Below are the code and all the weights of a small trained network. Each question names an input and a class and asks about switching units off, where a switched-off unit gives its printed mean instead of its output.

import numpy as np


def w(rows, s, z=0):
    codes = np.array(rows[::2]) - 128.0
    scale = np.full(codes.shape[1], s)
    scale[-1] = z or s
    return codes * scale


def f(y):
    return y / 2 * (1 + np.tanh(0.7978845608 * (y + 0.044715 * y**3)))


def log_softmax(a):
    a = a - a.max(-1, keepdims=True)
    return a - np.log(np.exp(a).sum(-1, keepdims=True))


def net(x, mask):
    res = np.array(x, float).reshape(1, 7) / 4 @ E
    y = f(res @ A[0][:, :-1].T + A[0][:, -1])
    res = res + np.where(mask, y, B[0][:, -1]) @ B[0][:, :-1]
    return log_softmax(res[-1] @ U[:, :-1].T + U[:, -1])


A, B = {}, {}
E = w([
[51,190,25],'x0',
[2,206,144],'x1',
[90,69,98],'x2',
[251,113,116],'x3',
[93,225,20],'x4',
[58,62,110],'x5',
[138,150,122],'x6',
],0.0051)
A[0] = w([
[139,143,116,229],'N0',
[150,114,141,33],'N1',
[162,106,42,154],'N2',
[122,213,118,253],'N3',
[196,170,108,219],'N4',
[82,91,133,209],'N5',
[149,99,141,46],'N6',
[148,108,128,203],'N7',
[129,151,142,59],'N8',
[164,117,147,175],'N9',
[180,141,101,217],'N10',
[84,138,104,51],'N11',
[72,118,93,107],'N12',
[127,177,130,137],'N13',
[131,92,147,66],'N14',
[91,108,146,203],'N15',
[91,124,177,185],'N16',
[104,114,168,80],'N17',
[150,78,151,32],'N18',
[180,107,70,141],'N19',
[145,137,187,108],'N20',
[160,65,100,56],'N21',
[135,132,114,80],'N22',
[181,99,164,26],'N23',
[129,152,95,210],'N24',
[114,111,137,111],'N25',
[134,173,140,106],'N26',
[183,129,101,230],'N27',
[134,195,137,105],'N28',
[147,8,116,208],'N29',
[143,104,94,171],'N30',
[188,99,133,61],'N31',
[118,112,118,34],'N32',
[133,97,132,48],'N33',
[61,175,113,122],'N34',
[148,130,170,142],'N35',
[166,103,91,60],'N36',
[125,93,87,240],'N37',
[103,113,105,38],'N38',
[86,106,181,189],'N39',
],0.017,0.0031)
B[0] = w([
[98,99,140,163],'N0',
[132,158,106,132],'N1',
[226,60,147,191],'N2',
[74,93,93,255],'N3',
[28,76,180,211],'N4',
[120,63,169,189],'N5',
[127,157,102,144],'N6',
[64,122,157,161],'N7',
[155,134,105,124],'N8',
[58,126,188,174],'N9',
[46,98,182,190],'N10',
[138,147,147,175],'N11',
[123,122,189,197],'N12',
[142,128,81,169],'N13',
[111,145,113,144],'N14',
[133,79,162,179],'N15',
[194,69,152,190],'N16',
[155,116,155,149],'N17',
[104,166,90,166],'N18',
[108,106,134,185],'N19',
[97,109,212,167],'N20',
[117,137,79,168],'N21',
[142,130,121,122],'N22',
[93,200,155,186],'N23',
[100,103,149,184],'N24',
[120,123,144,133],'N25',
[161,123,82,150],'N26',
[17,116,183,196],'N27',
[139,138,55,175],'N28',
[6,117,107,243],'N29',
[139,106,149,151],'N30',
[71,191,134,184],'N31',
[171,137,97,116],'N32',
[125,145,95,129],'N33',
[131,139,148,252],'N34',
[72,108,208,163],'N35',
[134,120,103,151],'N36',
[164,75,148,173],'N37',
[161,125,116,133],'N38',
[143,58,220,200],'N39',
],0.016,0.007)
U = w([
[102,187,112,104],'0',
[195,223,91,7],'1',
[103,251,180,6],'2',
[64,58,114,239],'3',
[138,172,209,111],'4',
],0.014,0.0025)

Each question gives the input, the list of numbers given to net, and the class t.
The units are the neurons (one row each of A and B). Each row of codes is followed by its name. A weight is (code - 128) times the scale printed after its matrix; where a second scale follows, it is the last column's (A, B and U).
mask holds one flag per neuron, in row order. A switched-off neuron (its flag False) gives its mean, the last column of its row in B, instead of its output. The means were averaged over made-up inputs and are rounded, as every weight is.
A unit's drop is (log p(t) with every unit on - log p(t) with that unit switched off) / (log p(t) with every unit on - log p(t) with every unit switched off).
The circuit of an input: a set's keep is (log p(t) with only the set's units on - log p(t) with every unit switched off) / (log p(t) with every unit on - log p(t) with every unit switched off). Starting from the 12 units with the biggest drops (on a tie, the unit counted first), units are removed one at a time, each time the one whose removal leaves the highest keep (on an exact tie, the one counted first), for as long as the keep stays at least 0.8.
units of the circuit, in order: the units of the circuit, biggest drop first
most important unit: the unit with the biggest drop
k most important neurons: the k neurons with the biggest drops, biggest first
drop of u: that unit's drop, to one decimal
input [-7,8,-2,2,-1,-5,-4], class 4: units of the circuit, in order	(N29, N20)
input [-5,-4,-5,6,-3,1,5], class 2: 2 most important neurons	(N23, N31)
input [-4,3,-8,3,-8,-3,-1], class 2: units of the circuit, in order	(N23, N31)
input [-3,-2,0,-5,-6,-2,2], class 4: units of the circuit, in order	(N3, N4)
input [-5,-1,-7,7,1,-6,-2], class 2: 3 most important neurons	(N23, N31, N29)
input [-7,7,-5,-2,-2,-8,-7], class 4: most important unit	N29
input [0,1,8,-7,-2,-8,-5], class 4: units of the circuit, in order	(N29, N3, N4)
input [-4,-2,7,5,-5,-2,4], class 2: 3 most important neurons	(N23, N31, N3)
input [2,-1,1,-6,5,8,-2], class 4: 2 most important neurons	(N29, N12)
input [-7,-2,-5,-5,-4,-4,3], class 2: drop of N13	0.0
input [-8,5,-4,2,-6,-1,8], class 4: drop of N16	0.1
input [-8,-2,-7,2,-3,5,-4], class 2: drop of N23	0.2
